Below is a small trained network, with its code and all its weights. Each question gives an input and a class and asks what happens when units are switched off, that is, made to give their printed mean instead of their output.

import numpy as np


def w(rows, s, z=0):
    codes = np.array(rows[::2]) - 128.0
    scale = np.full(codes.shape[1], s)
    scale[-1] = z or s
    return codes * scale


def f(y):
    return np.maximum(y, 0)


def log_softmax(a):
    a = a - a.max(-1, keepdims=True)
    return a - np.log(np.exp(a).sum(-1, keepdims=True))


def net(x, mask):
    res = np.array(x, float).reshape(1, 6) / 4 @ E
    y = f(res @ A[0][:, :-1].T + A[0][:, -1])
    res = res + np.where(mask, y, B[0][:, -1]) @ B[0][:, :-1]
    return log_softmax(res[-1] @ U[:, :-1].T + U[:, -1])


A, B = {}, {}
E = w([
[230,114,78,74,150,115,230,66,75],'x0',
[240,137,184,147,53,167,153,95,163],'x1',
[88,168,1,146,92,159,157,46,175],'x2',
[124,160,139,50,208,187,71,164,74],'x3',
[100,88,147,123,155,249,173,100,118],'x4',
[88,182,183,185,143,164,176,200,134],'x5',
],0.0099)
A[0] = w([
[204,109,133,102,177,38,124,152,142,96],'N1',
[59,109,186,191,131,105,40,166,163,253],'N2',
[72,116,98,133,192,146,137,107,86,128],'N3',
[116,131,146,145,146,211,138,150,187,125],'N4',
[123,159,133,153,98,253,134,144,139,164],'N5',
[153,132,148,137,114,120,57,187,187,118],'N6',
[200,77,209,132,139,158,142,83,116,98],'N7',
[181,94,152,132,71,116,154,68,183,210],'N8',
[193,135,119,123,119,91,110,99,102,153],'N9',
[242,77,206,137,122,101,125,145,164,190],'N10',
[122,129,102,113,75,169,138,79,146,210],'N11',
[107,115,128,207,155,85,140,146,194,158],'N12',
[161,89,106,140,86,123,147,120,145,122],'N13',
[111,115,170,105,184,127,145,128,84,183],'N14',
[127,114,174,98,105,91,58,139,168,197],'N15',
],0.012,0.0048)
B[0] = w([
[135,197,118,195,92,177,144,214,143,197],'N1',
[35,220,109,22,27,125,179,172,66,250],'N2',
[105,88,119,82,184,174,146,155,96,192],'N3',
[103,169,159,220,111,210,101,220,159,186],'N4',
[81,93,178,191,130,197,153,147,165,210],'N5',
[127,88,120,59,34,74,185,162,69,184],'N6',
[103,73,187,59,169,128,125,56,84,205],'N7',
[83,116,131,1,98,121,166,177,113,226],'N8',
[103,162,66,195,118,180,173,99,66,190],'N9',
[83,69,113,99,152,80,111,92,51,234],'N10',
[94,68,164,100,96,183,153,195,99,201],'N11',
[145,221,104,76,47,73,154,144,150,184],'N12',
[133,143,101,79,93,66,162,177,149,177],'N13',
[82,105,41,196,181,87,135,133,109,183],'N14',
[90,121,112,127,73,177,187,140,88,189],'N15',
],0.0082,0.016)
U = w([
[93,56,64,57,245,100,127,59,78,242],'0',
[81,92,52,189,219,170,149,187,141,98],'1',
[124,140,193,174,156,199,167,126,183,64],'2',
[212,134,102,197,209,82,105,166,87,6],'3',
[109,242,106,82,103,43,140,148,255,17],'4',
[209,206,31,208,158,122,129,114,106,59],'5',
[70,135,81,65,54,123,214,172,96,199],'6',
[168,143,139,162,171,113,80,72,150,6],'7',
],0.0088,0.0026)

Each question gives the input, the list of numbers given to net, and the class t.
The units are the neurons (one row each of A and B). Each row of codes is followed by its name. A weight is (code - 128) times the scale printed after its matrix; where a second scale follows, it is the last column's (A, B and U).
mask holds one flag per neuron, in row order. A switched-off neuron (its flag False) gives its mean, the last column of its row in B, instead of its output. The means were averaged over made-up inputs and are rounded, as every weight is.
A unit's drop is (log p(t) with every unit on - log p(t) with that unit switched off) / (log p(t) with every unit on - log p(t) with every unit switched off).
The circuit of an input: a set's keep is (log p(t) with only the set's units on - log p(t) with every unit switched off) / (log p(t) with every unit on - log p(t) with every unit switched off). Starting from the 12 units with the biggest drops (on a tie, the unit counted first), units are removed one at a time, each time the one whose removal leaves the highest keep (on an exact tie, the one counted first), for as long as the keep stays at least 0.8.
units of the circuit, in order: the units of the circuit, biggest drop first
unit that matters most: the unit with the biggest drop
k most important neurons: the k neurons with the biggest drops, biggest first
drop of u: that unit's drop, to one decimal
input [4,-6,5,3,-6,-4], class 1: units of the circuit, in order : (N2 N8 N6)
input [-4,0,-1,6,7,3], class 1: unit that matters most : N14
input [-2,6,3,-5,7,7], class 2: 4 most important neurons : (N5 N4 N2 N6)
input [-5,-2,0,7,7,8], class 1: units of the circuit, in order : (N4 N14)
input [4,-3,3,-2,2,5], class 1: 3 most important neurons : (N2 N8 N6)
input [5,0,-2,5,-8,4], class 3: 2 most important neurons : (N2 N8)
input [8,-4,-4,-1,-3,5], class 1: 2 most important neurons : (N2 N1)
input [3,0,6,7,-8,-6], class 5: 2 most important neurons : (N2 N8)
input [8,-8,4,8,-1,5], class 0: drop of N6 : 0.0
input [-7,-2,4,4,8,-1], class 1: drop of N5 : 0.2
input [-3,-5,6,0,5,-2], class 1: drop of N8 : 0.2
